Below is a small trained network, with its code and all its weights. Each question gives an input and a class and asks what happens when units are switched off, that is, made to give their printed mean instead of their output.

import numpy as np


def w(rows, s, z=0):
    codes = np.array(rows[::2]) - 128.0
    scale = np.full(codes.shape[1], s)
    scale[-1] = z or s
    return codes * scale


def f(y):
    return y / 2 * (1 + np.tanh(0.7978845608 * (y + 0.044715 * y**3)))


def log_softmax(a):
    a = a - a.max(-1, keepdims=True)
    return a - np.log(np.exp(a).sum(-1, keepdims=True))


def net(x, mask):
    res = np.array(x, float).reshape(1, 7) / 4 @ E
    y = f(res @ A[0][:, :-1].T + A[0][:, -1])
    res = res + np.where(mask, y, B[0][:, -1]) @ B[0][:, :-1]
    return log_softmax(res[-1] @ U[:, :-1].T + U[:, -1])


A, B = {}, {}
E = w([
[88,80,132,209,151,206,89,203,178],'x0',
[123,147,99,154,54,147,208,92,170],'x1',
[219,179,199,118,107,76,149,178,88],'x2',
[106,206,130,209,114,152,149,49,95],'x3',
[73,175,87,147,123,65,125,126,199],'x4',
[129,114,161,126,2,221,73,83,62],'x5',
[191,91,197,139,124,156,123,83,156],'x6',
],0.0086)
A[0] = w([
[123,93,118,184,87,225,135,193,115,131],'n1',
[97,160,138,226,155,155,196,76,139,236],'n2',
[52,220,70,115,27,152,152,105,18,217],'n3',
[148,103,126,168,124,138,115,145,112,47],'n4',
[181,170,115,104,167,118,122,174,104,94],'n5',
[249,147,202,145,38,110,192,182,145,160],'n6',
[142,164,105,214,149,160,166,87,163,113],'n7',
[114,175,112,212,239,105,183,212,160,64],'n8',
[123,78,147,171,53,203,135,181,115,207],'n9',
[143,104,81,134,94,135,135,136,134,6],'n10',
[150,72,69,64,112,130,243,85,167,96],'n11',
[145,179,129,130,72,131,215,126,98,121],'n12',
[121,178,104,206,196,127,187,188,136,190],'n13',
[104,160,104,161,107,165,119,103,143,129],'n14',
[167,148,122,85,125,110,116,167,131,80],'n15',
[135,129,119,175,128,133,148,105,140,52],'n16',
[155,166,132,102,149,87,123,154,98,43],'n17',
],0.013,0.0018)
B[0] = w([
[112,82,165,70,181,137,58,157,119,228],'n1',
[150,124,121,170,38,98,189,92,142,209],'n2',
[180,167,11,184,106,189,167,105,124,247],'n3',
[107,151,150,137,105,110,56,89,134,148],'n4',
[69,162,167,145,87,69,179,147,146,163],'n5',
[141,144,66,143,57,144,204,34,104,229],'n6',
[125,121,139,102,110,120,209,80,84,187],'n7',
[133,149,20,129,183,179,32,219,105,213],'n8',
[81,124,118,81,159,118,34,114,223,230],'n9',
[143,165,186,107,143,123,67,85,88,137],'n10',
[115,78,215,87,49,144,89,10,148,190],'n11',
[143,112,104,150,121,159,132,85,104,191],'n12',
[139,133,83,139,168,206,55,96,161,189],'n13',
[171,126,166,106,122,132,163,86,94,175],'n14',
[150,161,177,170,174,120,171,103,91,153],'n15',
[150,167,126,83,103,87,149,128,121,147],'n16',
[147,84,163,157,137,106,183,207,115,162],'n17',
],0.013,0.015)
U = w([
[109,124,118,110,171,192,12,144,156,208],'0',
[165,157,114,163,61,184,158,70,116,211],'1',
[126,141,180,145,166,98,140,180,108,5],'2',
[99,75,233,89,111,116,107,108,143,33],'3',
],0.011,0.002)

Each question gives the input, the list of numbers given to net, and the class t.
The units are the neurons (one row each of A and B). Each row of codes is followed by its name. A weight is (code - 128) times the scale printed after its matrix; where a second scale follows, it is the last column's (A, B and U).
mask holds one flag per neuron, in row order. A switched-off neuron (its flag False) gives its mean, the last column of its row in B, instead of its output. The means were averaged over made-up inputs and are rounded, as every weight is.
A unit's drop is (log p(t) with every unit on - log p(t) with that unit switched off) / (log p(t) with every unit on - log p(t) with every unit switched off).
The circuit of an input: a set's keep is (log p(t) with only the set's units on - log p(t) with every unit switched off) / (log p(t) with every unit on - log p(t) with every unit switched off). Starting from the 12 units with the biggest drops (on a tie, the unit counted first), units are removed one at a time, each time the one whose removal leaves the highest keep (on an exact tie, the one counted first), for as long as the keep stays at least 0.8.
units of the circuit, in order: the units of the circuit, biggest drop first
k most important neurons: the k neurons with the biggest drops, biggest first
drop of u: that unit's drop, to one decimal
input [1,-5,-7,-8,-7,-5,7], class 3: 3 most important neurons -> n8, n3, n13
input [3,-8,7,-5,2,7,-1], class 3: units of the circuit, in order -> n3, n8
input [-6,-8,8,8,-6,-7,-2], class 2: units of the circuit, in order -> n17
input [8,-1,6,8,-5,0,2], class 0: 2 most important neurons -> n1, n9
input [-1,-2,-7,8,5,-8,-3], class 0: 2 most important neurons -> n8, n13
input [-7,-5,-5,1,2,-3,5], class 3: 2 most important neurons -> n3, n8
input [0,0,1,1,5,-1,-5], class 0: 2 most important neurons -> n6, n8
input [2,1,0,-7,-3,-1,2], class 3: 3 most important neurons -> n8, n3, n13
input [3,-8,3,3,7,5,0], class 0: 2 most important neurons -> n6, n2
input [-4,2,-6,-5,2,-3,-1], class 3: 2 most important neurons -> n11, n3
input [-3,-6,6,-6,3,-1,1], class 2: 2 most important neurons -> n3, n17
input [-4,6,-5,-3,-7,-6,4], class 3: 2 most important neurons -> n3, n11
input [-3,1,-7,-5,3,5,6], class 3: 2 most important neurons -> n8, n3
input [-3,1,2,-5,4,-6,-4], class 0: units of the circuit, in order -> n8
input [-6,-1,0,-8,-2,-4,-1], class 3: drop of n11 -> 0.3
input [6,5,5,-5,-3,8,-6], class 0: drop of n9 -> 0.1
input [-3,-1,-8,-6,5,6,2], class 3: drop of n6 -> 0.3
